Each row comes from the steps of one path. Every step used is in the known rows, and no mark comes twice. Write the path behind each row, first mark first.
Known rows:
g, u, x, a, s, r, p: 108	-168	-116	-26	91	40	-196	-256	-38	122	119	-95	201	-185	-19	27	20	-91	20	-120	62	-118	19	-25	150	-191	86	-81	-91	-72	106	1	20	32	222	-25	-5	-13	224	34	-6	-16	146	-13	-47
d, x, a, u, s, g, r: 146	-147	46	50	27	108	-38	-375	95	35	65	-141	-62	240	20	-20	-135	-1	-58	-27	-66	-194	-50	-150	3	-213	-160	-164	33	7	13	-13	32	51	-202	68	-106	-21	-80	59	103	0	45	210	-150
s, r, p, g, u, x, a, d: 77	-46	-105	-88	-27	57	-238	-176	-33	-74	109	-71	195	-258	-24	29	193	-280	-33	-166	174	15	25	-1	6	-41	-5	26	-88	-47	-14	21	240	62	207	-35	203	22	95	80	92	-37	70	305	6
u, d, x, a, s, r, p, g: 32	-8	11	43	115	136	-112	-179	69	-11	31	-91	113	-269	29	11	52	178	-73	-137	-15	54	-60	81	-205	-206	44	-200	-129	4	-24	-9	245	51	53	29	87	-5	8	37	67	4	133	38	146
t, r, p, u, a, s, g: -29	58	53	14	68	-59	-342	-22	63	163	19	63	-92	-14	45	0	68	236	81	94	48	30	43	83	222	-99	0	65	-99	-72	114	-37	-166	-85	116	32	-107	-41	-329	-38	-190	81	122	-312	46
s, r, p, g, d: -138	-74	-36	-69	-11	117	-75	175	-143	23	-3	12	108	-152	-18	-102	78	-442	-67	-100	103	1	66	183	176	30	139	170	30	-88	-8	8	42	76	-12	63	-125	-32	75	23	-17	-27	-82	201	-26
s, a, d, u, x, t, p: 26	-56	23	-54	-221	-24	463	10	1	-120	65	8	-101	-36	-15	-7	33	107	39	71	93	108	22	-78	120	227	-181	57	130	90	34	153	-106	148	-93	-121	165	74	376	-82	11	-60	58	149	-189
t, r, p, u, s, g: 25	-41	-31	-13	10	76	-204	-55	106	126	64	-46	-142	56	46	-133	-58	-166	-31	183	40	5	39	163	138	19	-25	67	47	-108	64	-131	-65	-72	-37	61	-139	-9	-326	-89	-221	160	31	67	-164
d, x, g, a, u, s: 101	-67	27	20	-20	0	125	-39	31	-10	-26	-59	-47	143	4	13	-135	72	12	132	-136	-53	-67	-162	-33	-190	-118	-258	-41	87	-57	-107	80	-61	-169	45	-82	6	-59	-21	108	71	-116	326	-90
d, u, x, g, r, p: -7	9	-179	-34	-192	-49	-278	-170	-42	21	4	38	111	208	24	59	-37	-257	-58	208	-48	-34	-34	66	-43	6	-102	-44	81	46	-2	-95	81	35	157	-27	-38	37	142	139	176	63	-62	-143	-103
a, u, d, s, r, p: 98	-218	-81	24	66	131	-149	313	-28	284	85	-112	0	-24	-8	-121	-118	-117	41	230	127	-83	-60	-63	-102	37	11	-98	-9	153	32	-164	53	-79	-80	84	-76	7	21	-99	-310	-45	35	-81	147
a, u, x, t: 63	3	-30	-22	-58	6	435	-47	-5	35	-27	-35	-44	-107	-71	-62	-25	-81	109	133	144	-24	-16	-83	5	10	-29	185	105	44	38	-81	85	-36	-192	-46	-73	-18	116	-34	-134	40	-95	208	-255
a, u, d, s, r: 125	-269	11	26	112	170	73	312	-38	295	96	-107	-89	5	55	-98	-146	3	83	150	132	-96	-28	-135	-137	28	-3	-38	39	208	16	-181	41	-70	-214	31	-109	10	20	-134	-312	-29	1	48	-48
g, s, a, u, x, t, p: 54	-125	63	-26	-81	60	482	-143	15	19	-30	46	-127	4	-95	16	-134	124	56	10	3	-56	48	-111	232	-38	-93	137	125	-151	156	247	-331	105	-122	-19	20	68	110	-97	57	1	63	2	-198
s, r, p, g: -112	-83	-75	-69	-9	88	-74	187	-87	14	6	-25	103	-272	-2	-135	61	-502	8	-92	76	44	27	289	113	61	115	75	41	-157	13	-110	243	16	-33	50	-172	-37	152	27	-107	23	-37	266	-64
a, s, r, p, g, u, d, x: -13	21	-91	50	253	42	-308	11	82	68	-9	-9	5	-172	20	10	-10	40	25	-74	18	41	3	12	-72	-115	110	-403	-76	5	-47	18	188	-82	49	-54	67	-51	7	8	135	-101	58	-49	230
u, d, x, t, r, p, g, a, s: -10	247	96	134	53	-17	-134	-164	104	-102	-187	132	57	-88	3	83	-55	620	11	64	-101	292	-5	65	-273	-85	-73	-253	-104	-8	-26	96	-176	22	85	-5	137	80	-119	-44	228	56	33	-405	199
t, a, d, x, g, u, s, r, p: 86	-185	-78	32	80	-123	-126	-2	132	10	154	-61	71	-152	18	18	23	-148	-84	1	83	82	20	-11	60	-58	-83	-374	-121	12	-74	-80	117	14	13	-25	157	-14	70	-32	153	-30	15	455	174
s, r, p, u, x, t, a, d: 114	6	4	14	-50	-51	-12	44	81	-88	142	-69	4	-328	-62	42	93	56	37	91	307	137	83	129	15	120	43	130	-44	-87	67	28	-88	37	83	-27	182	-26	8	-64	-90	58	117	246	183
r, p, g, u, d, a, s: -126	208	-34	-21	74	-69	-429	174	-64	72	-76	80	24	12	49	86	12	-83	67	-28	-71	29	-14	-94	-257	-28	171	-62	-108	154	-30	-55	70	-145	197	8	75	17	-3	43	17	-83	-70	-519	255
x, g, r, p, u, d: -30	91	-37	13	-127	134	-371	165	-76	128	-27	57	41	81	10	135	-5	-228	-86	106	147	-9	-11	132	-253	87	24	221	-1	75	-15	-117	101	-42	24	5	-111	28	-247	144	78	90	-62	-276	46
p, g, d, a, s: -191	125	122	-42	63	-90	-2	47	-126	-37	-61	76	4	126	73	36	11	36	45	-187	-168	-28	20	-88	-16	-91	199	143	-40	96	-13	12	-134	-26	44	18	-37	-5	-6	29	-29	-57	-134	-167	-49
d, a, x, g: -48	46	-25	-20	-98	-80	300	205	-111	-36	-37	45	51	189	54	-48	-27	-275	23	-25	-133	-38	-60	-37	-179	22	-49	82	35	51	-66	-152	246	-100	24	23	-176	-8	168	71	-170	24	-145	45	-173
r, p, g, u: -169	83	-104	-103	-6	-47	-87	134	-136	-2	-83	92	70	-162	-31	-97	54	-554	57	-115	-29	1	13	125	46	123	149	79	47	-111	-36	-108	185	-81	-17	-37	-69	-39	111	77	40	-44	-199	148	-124
r, p, u, x, g, d, a, s: -35	201	-53	-20	-51	-122	-228	-133	0	-14	34	1	-20	293	10	156	39	107	-67	138	-73	-79	-10	-127	-38	-136	151	68	-128	104	8	20	-121	-71	256	71	61	-9	-255	80	-36	35	-25	-366	161
t, u, a, d, x, g, s: -24	-76	15	10	58	-150	208	-25	39	76	35	94	-228	-60	11	114	45	203	10	92	-92	14	6	-171	32	-64	-233	-211	-8	163	-2	21	-74	23	-50	-165	31	55	-98	21	227	-31	-118	107	-46
a, x, t, r: -10	27	49	50	17	-15	537	7	-58	-16	-100	102	93	-98	-5	-151	-39	79	104	-27	-8	96	12	137	-64	88	-87	146	136	-97	23	-85	-50	-25	-93	-132	-130	3	125	-44	-196	70	-52	150	-365
u, x, t, r, p, g: -43	165	-52	-12	-99	-22	94	-237	76	-96	-101	79	49	-172	-12	-74	67	33	-20	122	57	230	42	228	-42	-2	-45	133	71	-136	12	-79	19	58	22	-41	62	62	-15	-32	-6	138	-75	-16	-211
a, x, g, r: -15	-43	4	24	-19	12	87	35	-105	-11	-59	71	162	118	20	3	-51	-270	-2	-207	-48	-59	-47	77	-41	-68	-85	137	102	-66	-29	-79	146	-33	22	-101	-198	-11	67	121	70	39	-84	192	-301
r, p, u, a, s, g, d, x, t: -15	107	27	41	102	-85	76	-97	190	-12	-63	0	-153	133	-82	68	57	268	-26	8	13	8	2	-89	172	-13	36	-93	-76	47	-50	175	-233	22	-45	120	-134	-56	-209	39	75	-60	72	-211	266
t, a, d, s: -5	-174	129	-11	26	-168	161	238	-35	63	96	30	-56	-78	54	-107	-101	29	83	-92	-17	68	-24	-104	-22	98	-17	136	0	90	5	-177	-183	-21	-84	-76	78	40	175	-146	-173	-32	-156	347	-234
s, a, x, u, d: 91	-104	9	-32	-96	212	249	302	-77	-35	-16	-118	-111	-81	-35	-101	17	-19	-41	-2	87	-177	-43	-114	57	108	-66	356	126	74	20	34	282	-45	-142	-27	-36	-57	254	-137	-140	54	15	20	-191
s, g, d, u, a, x, t, p, r: 38	78	141	-31	-106	-81	398	25	-78	-14	-68	83	-62	123	71	14	-29	311	76	49	-123	180	35	-28	59	145	-153	111	171	-3	-46	154	-245	102	119	-89	6	38	-86	27	111	-117	60	-237	5
d, a, s, g, r, p, u: -79	125	-8	42	22	-89	-578	-23	-12	41	19	5	-42	348	27	98	-92	-112	46	-18	-95	-126	9	41	39	52	124	-43	-51	-85	102	72	-154	-92	184	136	-196	-52	-166	141	-69	-45	114	-578	265
r, p, g, d, s, a, u: -107	-14	15	-66	11	-7	-11	75	-57	-72	-30	-34	-25	163	-71	-123	76	-165	-35	-65	-124	-227	-30	-106	248	35	131	128	-13	-38	-44	47	-44	7	-103	93	97	-27	-18	-78	-120	-87	-54	181	28
a, x, t, p: -28	1	69	2	-67	-20	694	138	-100	-68	-68	84	23	-186	-39	-115	-103	-68	82	-133	-12	174	-30	133	-55	95	-54	105	191	-105	30	25	-88	19	-150	-125	-122	-1	194	-10	-74	-33	-93	181	-273

Write each row's path:
39	39	123	103	251	-33	229	-80	138	-55	-14	45	-68	-308	70	129	2	374	56	-208	61	196	90	11	-224	-30	91	-268	-38	-18	-79	82	27	25	-146	-91	205	-49	31	-84	254	-38	44	49	193 -> p, g, u, d, x, t, a, s, r
-5	12	105	21	160	-32	-23	-21	110	78	11	12	-295	214	28	35	-14	343	26	-15	-17	-99	36	-218	225	-164	43	-58	-57	98	-16	96	-232	-38	-95	26	-140	-82	-230	-26	27	-59	-6	-33	1 -> p, u, a, s, g, d, x
65	-81	52	33	42	48	-195	-104	171	-105	62	-115	-93	281	19	104	20	132	-89	-87	-16	-167	-1	-47	115	-61	-66	-113	-38	69	-75	-20	58	32	-122	-75	-10	32	-123	40	121	33	107	418	-107 -> p, u, s, a, d, x, g, r
-24	151	-36	-40	-157	-95	-136	23	-49	-308	-73	-40	32	-123	-92	-11	43	79	-30	30	-107	113	-86	-15	-11	186	-64	-111	-37	-44	-29	111	171	-16	14	68	136	-38	33	77	220	-33	-98	54	208 -> r, p, g, a, d, x, u
9	-69	-99	8	-28	-33	-237	-71	-2	93	88	-43	116	200	35	107	21	-52	-122	88	33	-38	23	-88	103	-203	44	-60	-127	98	29	49	-54	57	261	129	-56	25	64	32	-30	-4	64	-336	168 -> u, x, g, d, a, s, r, p
-30	81	110	36	68	29	153	110	-40	31	-20	74	-15	-127	111	201	-28	229	64	-146	60	263	89	36	-322	92	99	-195	-1	93	-7	134	-100	53	-50	-9	68	49	-19	15	103	-107	70	-549	293 -> x, t, p, g, u, d, a, s, r
-102	229	46	16	-81	-25	93	-388	-131	-121	-44	89	111	-3	-33	-94	107	262	-66	134	-129	-37	1	-14	-87	-116	-13	-40	-75	-113	10	28	-36	44	-72	-1	268	-53	-230	86	48	-32	-107	66	4 -> t, r, p, g, d, x, a, u
122	-145	41	76	24	16	159	230	36	148	69	-64	12	-195	-21	-30	-78	90	31	174	169	79	-8	7	-217	137	9	-25	-20	75	15	-84	-99	18	-145	100	95	9	50	-156	-192	3	48	-116	305 -> x, t, a, u, d, s, r, p
-25	72	-41	7	-63	44	-215	49	-58	-144	-32	-2	105	192	-65	33	81	-254	-48	-144	-51	-235	-14	164	145	29	44	160	15	-221	-3	43	147	-46	119	-27	-84	-62	-30	113	2	49	107	109	-1 -> s, a, x, g, r, p, u
-10	44	10	-22	-15	-17	70	-138	-14	-250	-56	-46	18	170	-30	-143	79	291	-132	-44	-248	-114	-25	16	204	88	7	114	72	-153	-20	136	-88	38	24	38	224	-39	-95	-125	-80	28	37	-65	-14 -> t, r, p, g, d, s, a, x, u
34	-63	-11	25	-66	138	-388	153	48	89	6	-37	-60	347	21	109	-38	-40	-139	45	9	-160	-19	28	-106	124	20	112	-24	80	-56	-74	-12	28	-15	75	-70	85	-119	10	-9	61	66	-284	62 -> x, g, r, p, u, d, s, a
-18	21	-84	-95	-48	-60	98	-220	152	-215	-70	6	56	0	-98	47	106	-102	13	-91	-118	-12	-28	-41	105	164	-95	62	42	-38	-36	219	-42	89	214	14	195	103	161	0	181	26	137	165	38 -> r, p, g, s, a, d, u, x, t
